Below is a small trained network, with its code and all its weights. Each question gives an input and a target symbol and asks what happens when units are switched off, that is, made to give their printed mean instead of their output.

import numpy as np


def w(rows, s, z=0):
    codes = np.array(rows[::2]) - 128.0
    scale = np.full(codes.shape[1], s)
    scale[-1] = z or s
    return codes * scale


def norm(h):
    return h / np.sqrt((h * h).mean(-1, keepdims=True) + 1e-5)


def f(y):
    return np.maximum(y, 0)


def softmax(a):
    e = np.exp(a - a.max(-1, keepdims=True))
    return e / e.sum(-1, keepdims=True)


def log_softmax(a):
    a = a - a.max(-1, keepdims=True)
    return a - np.log(np.exp(a).sum(-1, keepdims=True))


def net(x, mask):
    ids = ['αγδεζηθλμστφψω'.index(c) for c in x.split()]
    T = len(ids)
    res = E[ids] + P[:T]
    u = 0
    for l in range(2):
        q, k, v = (norm(res) @ M[l].T for M in (Q, K, V))
        z = softmax(np.where(np.tri(T) > 0, q @ k.T / 3**0.5, -1e9)) @ v
        res = res + np.where(mask[u], z, O[l][:, -1]) @ O[l][:, :-1]
        u += 1
        y = f(norm(res) @ A[l][:, :-1].T + A[l][:, -1])
        res = res + np.where(mask[u : u + 12], y, B[l][:, -1]) @ B[l][:, :-1]
        u += 12
    return log_softmax(norm(res)[-1] @ U[:, :-1].T + U[:, -1])


Q, K, V, O, A, B = {}, {}, {}, {}, {}, {}
E = w([
[72,83,59,131,119,182],'α',
[175,142,90,2,123,74],'γ',
[137,46,98,147,179,180],'δ',
[159,184,99,78,118,20],'ε',
[98,213,125,148,76,122],'ζ',
[214,112,171,182,161,150],'η',
[85,57,100,231,79,156],'θ',
[161,158,102,153,192,192],'λ',
[162,160,172,192,70,109],'μ',
[56,113,121,171,65,81],'σ',
[158,218,242,122,160,110],'τ',
[128,115,5,153,151,53],'φ',
[121,121,228,91,142,189],'ψ',
[124,45,161,194,99,119],'ω',
],0.0083)
P = w([
[92,114,251,115,130,225],'0',
[98,122,204,143,135,194],'1',
[116,123,162,152,130,169],'2',
[130,130,139,153,131,152],'3',
[141,130,117,149,128,139],'4',
[153,136,100,148,127,125],'5',
[159,138,82,154,132,110],'6',
[164,142,68,156,133,97],'7',
[173,143,59,153,135,85],'8',
],0.0029)
Q[0] = w([
[204,189,235,224,155,171],'L0H0',
[96,190,161,123,31,17],'L0H0',
[167,229,92,1,190,104],'L0H0',
],0.0044)
K[0] = w([
[226,155,236,210,162,169],'L0H0',
[59,214,155,158,35,32],'L0H0',
[133,247,61,1,228,28],'L0H0',
],0.0043)
V[0] = w([
[104,149,74,93,187,192],'L0H0',
[96,2,127,109,122,110],'L0H0',
[194,89,174,142,208,111],'L0H0',
],0.0069)
O[0] = w([
[136,110,177,158,75,71,144],'L0H0',
[28,3,81,69,123,80,139],'L0H0',
[157,171,83,90,9,163,254],'L0H0',
],0.0044,0.0007)
A[0] = w([
[117,94,167,188,138,173,44],'L0N0',
[125,138,109,184,101,147,242],'L0N1',
[53,163,135,142,15,132,111],'L0N2',
[124,115,150,98,105,111,60],'L0N3',
[122,111,225,153,67,74,46],'L0N4',
[89,77,126,115,136,124,98],'L0N5',
[75,176,153,132,110,88,84],'L0N6',
[93,126,144,122,150,122,61],'L0N7',
[88,144,77,89,186,246,21],'L0N8',
[179,51,223,143,196,153,92],'L0N9',
[43,179,96,106,86,163,3],'L0N10',
[116,125,120,108,196,182,63],'L0N11',
],0.012,0.0018)
B[0] = w([
[169,59,108,115,64,100,232],'L0N0',
[119,62,120,171,252,76,253],'L0N1',
[143,98,145,145,41,157,209],'L0N2',
[85,114,144,72,188,133,144],'L0N3',
[151,89,160,171,49,174,188],'L0N4',
[176,193,130,159,238,108,254],'L0N5',
[90,123,198,54,196,59,181],'L0N6',
[137,188,145,139,126,152,150],'L0N7',
[198,85,161,187,34,162,206],'L0N8',
[151,93,139,159,36,178,228],'L0N9',
[105,63,168,145,77,133,164],'L0N10',
[143,105,137,137,84,182,164],'L0N11',
],0.013,0.0046)
Q[1] = w([
[148,117,166,80,108,2],'L1H0',
[52,72,213,144,158,167],'L1H0',
[49,124,27,201,110,102],'L1H0',
],0.012)
K[1] = w([
[103,96,175,28,197,149],'L1H0',
[40,108,255,199,76,69],'L1H0',
[84,114,22,202,134,43],'L1H0',
],0.0091)
V[1] = w([
[100,129,149,119,116,194],'L1H0',
[142,25,104,142,26,90],'L1H0',
[254,125,67,140,143,191],'L1H0',
],0.009)
O[1] = w([
[139,90,117,153,149,27,102],'L1H0',
[160,172,129,63,206,167,253],'L1H0',
[3,146,185,96,166,47,193],'L1H0',
],0.006,0.0062)
A[1] = w([
[138,74,74,162,126,146,93],'L1N0',
[113,19,126,150,40,155,99],'L1N1',
[151,114,26,142,80,102,59],'L1N2',
[54,164,93,139,149,111,44],'L1N3',
[102,108,139,141,8,154,72],'L1N4',
[145,80,159,159,117,171,113],'L1N5',
[16,113,141,42,137,125,48],'L1N6',
[107,179,205,66,134,129,5],'L1N7',
[86,183,56,188,107,86,35],'L1N8',
[133,123,89,107,84,20,66],'L1N9',
[101,148,114,138,232,117,117],'L1N10',
[77,200,70,125,248,139,23],'L1N11',
],0.013,0.002)
B[1] = w([
[87,142,169,80,129,135,189],'L1N0',
[137,84,97,222,167,41,234],'L1N1',
[37,167,133,172,82,124,136],'L1N2',
[74,164,155,78,172,157,134],'L1N3',
[119,216,126,73,60,245,156],'L1N4',
[60,114,109,91,124,107,251],'L1N5',
[67,124,142,122,169,250,140],'L1N6',
[193,61,157,103,206,50,151],'L1N7',
[41,196,151,96,131,163,135],'L1N8',
[90,184,29,114,33,142,155],'L1N9',
[126,153,72,80,124,226,171],'L1N10',
[202,95,180,221,119,18,153],'L1N11',
],0.019,0.011)
U = w([
[236,157,77,210,177,171,208],'α',
[123,140,125,122,126,132,26],'γ',
[122,146,126,121,115,134,75],'δ',
[47,53,106,188,157,52,192],'ε',
[134,97,168,178,26,200,170],'ζ',
[80,90,95,46,205,243,147],'η',
[126,142,129,125,119,130,15],'θ',
[187,159,30,46,76,46,144],'λ',
[119,143,132,125,127,140,2],'μ',
[122,140,124,116,123,133,40],'σ',
[152,140,238,35,86,115,210],'τ',
[117,138,134,124,128,129,10],'φ',
[88,254,185,188,184,143,150],'ψ',
[116,155,135,119,107,131,100],'ω',
],0.0093,0.0039)

Each question gives the input, a string of symbols that net reads in full, and the target symbol t.
The units are the heads (3 rows each of Q, K, V and O) and the neurons (one row each of A and B). Each row of codes is followed by its name. A weight is (code - 128) times the scale printed after its matrix; where a second scale follows, it is the last column's (O, A, B and U).
mask holds one flag per unit, layer by layer, with each layer's heads first. A switched-off unit (its flag False) gives its mean, the last column of its rows in O or B, instead of its output. The means were averaged over made-up inputs and are rounded, as every weight is.
A unit's drop is (log p(t) with every unit on - log p(t) with that unit switched off) / (log p(t) with every unit on - log p(t) with every unit switched off).
The circuit of an input: a set's keep is (log p(t) with only the set's units on - log p(t) with every unit switched off) / (log p(t) with every unit on - log p(t) with every unit switched off). Starting from the 12 units with the biggest drops (on a tie, the unit counted first), units are removed one at a time, each time the one whose removal leaves the highest keep (on an exact tie, the one counted first), for as long as the keep stays at least 0.8.
circuit, biggest first: the units of the circuit, biggest drop first
most important unit: the unit with the biggest drop
top k neurons: the k neurons with the biggest drops, biggest first
top k neurons in layer l: the k neurons of layer l with the biggest drops, biggest first
input τ μ η α φ, target ψ: most important unit	L1N11
input ζ ζ σ δ δ θ θ, target η: top 2 neurons in layer 1	(L1N10; L1N1)
input ε σ θ ζ η σ, target η: circuit, biggest first	(L0H0; L0N5; L1N1)
input τ ω ψ δ θ ζ α α, target η: circuit, biggest first	(L0H0; L0N5; L1N1)
input τ δ ζ μ ψ ψ λ τ μ, target η: top 4 neurons	(L0N5; L0N1; L1N1; L0N9)
input γ ω ζ σ γ μ η λ η, target η: top 2 neurons	(L0N5; L0N9)
input ψ θ ω γ ω η ω, target α: top 4 neurons	(L0N5; L1N11; L1N10; L0N8)
input σ ψ λ γ μ σ γ σ, target α: top 4 neurons in layer 0	(L0N5; L0N9; L0N0; L0N4)
input σ τ δ τ σ λ λ σ, target α: top 4 neurons	(L0N5; L0N9; L0N0; L1N11)
input α τ λ η ψ ζ λ τ ζ, target η: top 3 neurons	(L0N5; L0N1; L0N6)
input η γ τ ω ψ δ θ σ δ, target η: top 2 neurons in layer 0	(L0N8; L0N5)
input μ θ λ φ σ α φ θ, target η: top 2 neurons	(L1N10; L0N1)
input ψ σ μ μ δ δ θ δ, target α: top 2 neurons	(L0N5; L1N11)
input λ γ λ ψ φ γ δ δ λ, target α: top 2 neurons in layer 0	(L0N0; L0N9)
input μ δ ψ, target ζ: top neuron	(L1N4)
input τ φ λ τ σ φ η η λ, target η: top 2 neurons in layer 0	(L0N8; L0N9)
input ψ ψ ζ γ θ σ λ ω ω, target η: top 4 neurons	(L0N5; L0N2; L1N1; L0N9)
input μ α δ λ ζ α, target η: top 3 neurons in layer 0	(L0N5; L0N10; L0N9)
input ε η ε ε ε σ η, target η: top 2 neurons	(L0N1; L0N8)
input ψ δ ε ω η γ γ, target η: most important unit	L1N6
